Below are the code and all the weights of a small trained network. Each question names an input and a class and asks about switching units off, where a switched-off unit gives its printed mean instead of its output.

import numpy as np


def w(rows, s, z=0):
    codes = np.array(rows[::2]) - 128.0
    scale = np.full(codes.shape[1], s)
    scale[-1] = z or s
    return codes * scale


def norm(h):
    return h / np.sqrt((h * h).mean(-1, keepdims=True) + 1e-5)


def f(y):
    return np.maximum(y, 0)


def log_softmax(a):
    a = a - a.max(-1, keepdims=True)
    return a - np.log(np.exp(a).sum(-1, keepdims=True))


def net(x, mask):
    res = np.array(x, float).reshape(1, 8) / 4 @ E
    u = 0
    for l in range(2):
        y = f(norm(res) @ A[l][:, :-1].T + A[l][:, -1])
        res = res + np.where(mask[u : u + 16], y, B[l][:, -1]) @ B[l][:, :-1]
        u += 16
    return log_softmax(norm(res)[-1] @ U[:, :-1].T + U[:, -1])


A, B = {}, {}
E = w([
[126,130,126,128],'x0',
[129,129,130,129],'x1',
[127,127,130,128],'x2',
[125,128,128,129],'x3',
[100,65,246,140],'x4',
[207,1,57,97],'x5',
[133,129,131,127],'x6',
[130,89,137,227],'x7',
],0.0026)
A[0] = w([
[77,74,124,150,112],'0.n0',
[103,172,149,137,106],'0.n1',
[174,135,164,140,120],'0.n2',
[110,180,155,109,156],'0.n3',
[150,95,112,35,124],'0.n4',
[166,119,121,230,197],'0.n5',
[144,2,66,78,201],'0.n6',
[126,121,177,105,67],'0.n7',
[192,90,113,144,58],'0.n8',
[103,87,179,107,157],'0.n9',
[123,77,160,109,66],'0.n10',
[141,117,116,222,3],'0.n11',
[117,165,146,140,179],'0.n12',
[102,195,123,137,55],'0.n13',
[154,47,129,69,75],'0.n14',
[126,166,160,105,110],'0.n15',
],0.0071,0.0026)
B[0] = w([
[144,135,116,146,154],'0.n0',
[158,66,90,130,172],'0.n1',
[119,134,119,140,141],'0.n2',
[127,105,94,118,190],'0.n3',
[158,150,114,164,193],'0.n4',
[86,108,91,195,191],'0.n5',
[170,103,153,128,253],'0.n6',
[110,137,127,88,151],'0.n7',
[102,96,113,114,161],'0.n8',
[119,134,207,126,186],'0.n9',
[132,144,158,162,155],'0.n10',
[161,189,137,3,149],'0.n11',
[71,156,124,132,180],'0.n12',
[171,165,119,122,166],'0.n13',
[149,176,186,130,188],'0.n14',
[105,98,107,107,165],'0.n15',
],0.0058,0.0053)
A[1] = w([
[195,120,133,127,78],'1.n0',
[90,103,115,177,117],'1.n1',
[160,209,149,59,97],'1.n2',
[79,139,124,65,122],'1.n3',
[163,121,180,127,119],'1.n4',
[85,112,195,99,88],'1.n5',
[126,184,144,71,166],'1.n6',
[80,113,161,54,1],'1.n7',
[60,114,144,123,55],'1.n8',
[174,87,138,2,199],'1.n9',
[62,173,119,164,140],'1.n10',
[111,68,81,128,35],'1.n11',
[60,113,147,116,71],'1.n12',
[76,162,183,144,200],'1.n13',
[137,114,144,96,69],'1.n14',
[113,211,66,136,83],'1.n15',
],0.0084,0.0034)
B[1] = w([
[49,179,32,96,186],'1.n0',
[142,170,171,122,173],'1.n1',
[154,32,148,157,201],'1.n2',
[121,49,112,46,184],'1.n3',
[117,118,138,60,194],'1.n4',
[97,153,21,121,199],'1.n5',
[160,20,92,118,207],'1.n6',
[75,36,99,156,157],'1.n7',
[122,94,113,227,164],'1.n8',
[82,255,143,169,253],'1.n9',
[107,183,182,99,223],'1.n10',
[223,85,90,125,140],'1.n11',
[74,76,104,229,170],'1.n12',
[184,124,56,137,251],'1.n13',
[173,128,201,161,136],'1.n14',
[83,113,220,66,222],'1.n15',
],0.0046,0.0042)
U = w([
[77,105,136,6,186],'0',
[193,245,58,97,99],'1',
[49,251,180,109,153],'2',
[202,83,47,179,187],'3',
[39,31,80,139,146],'4',
[213,164,235,92,138],'5',
[58,156,152,251,137],'6',
[185,48,207,208,10],'7',
],0.013,0.0013)

Each question gives the input, the list of numbers given to net, and the class t.
The units are the neurons (one row each of A and B). Each row of codes is followed by its name. A weight is (code - 128) times the scale printed after its matrix; where a second scale follows, it is the last column's (A, B and U).
mask holds one flag per neuron, layer by layer. A switched-off neuron (its flag False) gives its mean, the last column of its row in B, instead of its output. The means were averaged over made-up inputs and are rounded, as every weight is.
A unit's drop is (log p(t) with every unit on - log p(t) with that unit switched off) / (log p(t) with every unit on - log p(t) with every unit switched off).
The circuit of an input: a set's keep is (log p(t) with only the set's units on - log p(t) with every unit switched off) / (log p(t) with every unit on - log p(t) with every unit switched off). Starting from the 12 units with the biggest drops (on a tie, the unit counted first), units are removed one at a time, each time the one whose removal leaves the highest keep (on an exact tie, the one counted first), for as long as the keep stays at least 0.8.
units of the circuit, in order: the units of the circuit, biggest drop first
unit that matters most: the unit with the biggest drop
k most important neurons of layer l: the k neurons of layer l with the biggest drops, biggest first
drop when u is switched off: that unit's drop, to one decimal
input [4,6,3,-3,6,0,6,-7], class 4: unit that matters most	0.n6
input [2,6,5,-6,-3,5,-8,-8], class 1: units of the circuit, in order	(1.n9, 0.n4)
input [4,8,6,4,-5,7,-1,0], class 1: units of the circuit, in order	(1.n9, 1.n6)
input [-3,-6,-2,-4,-1,-7,-6,7], class 2: units of the circuit, in order	(1.n10, 0.n11)
input [0,-2,0,4,2,8,0,-8], class 5: units of the circuit, in order	(0.n14, 0.n6)
input [-2,4,1,-1,1,5,1,1], class 7: 2 most important neurons of layer 1	(1.n10, 1.n13)
input [3,2,-2,3,-2,0,-7,8], class 2: 2 most important neurons of layer 0	(0.n5, 0.n11)
input [-8,-5,8,5,4,0,-6,-5], class 4: 2 most important neurons of layer 1	(1.n5, 1.n7)
input [7,-6,6,-3,0,-6,2,7], class 2: 3 most important neurons of layer 0	(0.n11, 0.n13, 0.n9)
input [-8,2,-3,-7,-1,-4,5,4], class 2: 2 most important neurons of layer 0	(0.n5, 0.n11)
input [7,-3,-1,-3,8,-1,8,-3], class 4: 2 most important neurons of layer 1	(1.n5, 1.n13)
input [-3,-8,7,8,8,1,0,-2], class 5: 2 most important neurons of layer 0	(0.n5, 0.n12)
input [4,-6,4,2,-1,-6,0,-3], class 0: 2 most important neurons of layer 0	(0.n13, 0.n9)
input [-3,6,-1,-6,1,4,8,-2], class 5: unit that matters most	0.n14
input [-5,2,-1,5,0,0,4,5], class 2: 3 most important neurons of layer 0	(0.n5, 0.n11, 0.n6)
input [-7,5,-3,-5,-2,7,6,0], class 1: 2 most important neurons of layer 0	(0.n14, 0.n1)
input [6,7,8,-1,0,2,-2,-8], class 1: 3 most important neurons of layer 1	(1.n9, 1.n0, 1.n15)
input [-3,8,-2,-6,-3,-2,4,2], class 2: drop when 0.n14 is switched off	0.0
input [-6,4,-7,2,-8,-4,-8,3], class 2: drop when 1.n15 is switched off	0.4
input [8,-5,-7,-2,-4,0,5,4], class 2: drop when 1.n6 is switched off	0.1
input [0,2,-7,-3,-8,-3,-1,-1], class 0: unit that matters most	1.n15
input [5,7,0,7,-5,-5,7,0], class 0: 2 most important neurons of layer 1	(1.n9, 1.n15)
